Below is a small trained network, with its code and all its weights. Each question gives an input and a target symbol and asks what happens when units are switched off, that is, made to give their printed mean instead of their output.

import numpy as np


def w(rows, s, z=0):
    codes = np.array(rows[::2]) - 128.0
    scale = np.full(codes.shape[1], s)
    scale[-1] = z or s
    return codes * scale


def norm(h):
    return h / np.sqrt((h * h).mean(-1, keepdims=True) + 1e-5)


def f(y):
    return np.maximum(y, 0)


def softmax(a):
    e = np.exp(a - a.max(-1, keepdims=True))
    return e / e.sum(-1, keepdims=True)


def log_softmax(a):
    a = a - a.max(-1, keepdims=True)
    return a - np.log(np.exp(a).sum(-1, keepdims=True))


def net(x, mask):
    ids = ['ΞΨγτφω'.index(c) for c in x.split()]
    T = len(ids)
    res = E[ids] + P[:T]
    q, k, v = (norm(res) @ M[0].T for M in (Q, K, V))
    z = softmax(np.where(np.tri(T) > 0, q @ k.T / 2**0.5, -1e9)) @ v
    res = res + np.where(mask[0], z, O[0][:, -1]) @ O[0][:, :-1]
    y = f(norm(res) @ A[0][:, :-1].T + A[0][:, -1])
    res = res + np.where(mask[1:9], y, B[0][:, -1]) @ B[0][:, :-1]
    return log_softmax(norm(res)[-1] @ U[:, :-1].T + U[:, -1])


Q, K, V, O, A, B = {}, {}, {}, {}, {}, {}
E = w([
[183,76,250,71],'Ξ',
[83,115,142,76],'Ψ',
[187,68,82,69],'γ',
[168,82,19,148],'τ',
[131,37,117,153],'φ',
[155,147,65,156],'ω',
],0.017)
P = w([
[85,167,97,157],'0',
[113,164,101,125],'1',
[202,81,248,157],'2',
[124,143,84,177],'3',
[177,146,57,125],'4',
[46,110,76,89],'5',
[120,145,85,175],'6',
[196,151,45,121],'7',
[10,127,70,81],'8',
[115,147,88,173],'9',
],0.012)
Q[0] = w([
[152,217,36,173],'head 0',
[107,4,99,193],'head 0',
],0.013)
K[0] = w([
[84,183,2,123],'head 0',
[225,39,116,239],'head 0',
],0.0086)
V[0] = w([
[73,153,140,84],'head 0',
[253,88,148,237],'head 0',
],0.0067)
O[0] = w([
[240,255,105,9,57],'head 0',
[99,232,172,51,254],'head 0',
],0.008,0.0039)
A[0] = w([
[161,99,74,169,218],'neuron 0',
[241,141,190,72,127],'neuron 1',
[195,169,93,200,192],'neuron 2',
[108,139,68,156,76],'neuron 3',
[185,167,32,158,76],'neuron 4',
[129,230,93,237,146],'neuron 5',
[77,128,99,249,2],'neuron 6',
[126,148,88,53,209],'neuron 7',
],0.012,0.0036)
B[0] = w([
[155,210,212,135,254],'neuron 0',
[82,177,16,161,243],'neuron 1',
[2,90,55,101,198],'neuron 2',
[93,116,187,157,198],'neuron 3',
[111,141,162,107,235],'neuron 4',
[175,28,184,17,194],'neuron 5',
[251,187,93,152,193],'neuron 6',
[111,72,107,177,214],'neuron 7',
],0.0081,0.0069)
U = w([
[139,159,161,21,147],'Ξ',
[63,254,110,94,146],'Ψ',
[201,70,58,106,8],'γ',
[123,137,91,245,105],'τ',
[118,14,144,169,32],'φ',
[26,125,123,150,253],'ω',
],0.015,0.0048)

Each question gives the input, a string of symbols that net reads in full, and the target symbol t.
The units are the heads (2 rows each of Q, K, V and O) and the neurons (one row each of A and B). Each row of codes is followed by its name. A weight is (code - 128) times the scale printed after its matrix; where a second scale follows, it is the last column's (O, A, B and U).
mask holds one flag per unit, heads first, then neurons. A switched-off unit (its flag False) gives its mean, the last column of its rows in O or B, instead of its output. The means were averaged over made-up inputs and are rounded, as every weight is.
A unit's drop is (log p(t) with every unit on - log p(t) with that unit switched off) / (log p(t) with every unit on - log p(t) with every unit switched off).
The circuit of an input: a set's keep is (log p(t) with only the set's units on - log p(t) with every unit switched off) / (log p(t) with every unit on - log p(t) with every unit switched off). Starting from all 9 units, units are removed one at a time, each time the one whose removal leaves the highest keep (on an exact tie, the one counted first), for as long as the keep stays at least 0.8.
units of the circuit, in order: the units of the circuit, biggest drop first
unit that matters most: the unit with the biggest drop
k most important neurons: the k neurons with the biggest drops, biggest first
drop of u: that unit's drop, to one decimal
input γ Ξ γ Ξ Ψ Ψ ω, target Ξ: units of the circuit, in order	(neuron 5)
input φ ω γ ω τ, target ω: units of the circuit, in order	(neuron 2; neuron 4; neuron 6)
input Ξ Ξ τ τ Ψ, target φ: units of the circuit, in order	(neuron 7; neuron 1; head 0)
input Ξ Ξ τ γ Ξ ω γ, target φ: units of the circuit, in order	(neuron 7; neuron 1; head 0)
input Ξ Ξ γ Ξ τ Ξ τ Ψ, target φ: units of the circuit, in order	(neuron 7; neuron 1)
input Ψ γ Ξ γ ω τ τ Ξ ω γ, target φ: 3 most important neurons	(neuron 1; neuron 7; neuron 6)
input φ τ Ψ τ φ Ξ τ Ψ φ τ, target γ: 2 most important neurons	(neuron 6; neuron 5)
input γ Ψ τ, target τ: 3 most important neurons	(neuron 5; neuron 4; neuron 3)
input γ τ Ξ φ Ξ τ, target τ: 2 most important neurons	(neuron 5; neuron 2)
input τ Ξ τ φ φ, target τ: 3 most important neurons	(neuron 5; neuron 4; neuron 6)
input γ Ξ γ Ψ τ Ξ τ Ψ, target ω: 2 most important neurons	(neuron 6; neuron 7)
input Ξ Ξ ω, target ω: 3 most important neurons	(neuron 0; neuron 2; neuron 6)
input τ φ ω φ Ξ, target Ψ: drop of neuron 1	1.0
input φ Ψ Ψ, target Ψ: unit that matters most	neuron 1
input φ Ξ ω, target ω: drop of neuron 2	0.2
input Ξ Ξ τ φ φ Ξ γ γ ω φ, target τ: drop of neuron 5	0.2
input φ ω φ φ γ τ φ Ψ φ Ξ, target Ψ: drop of head 0	0.1
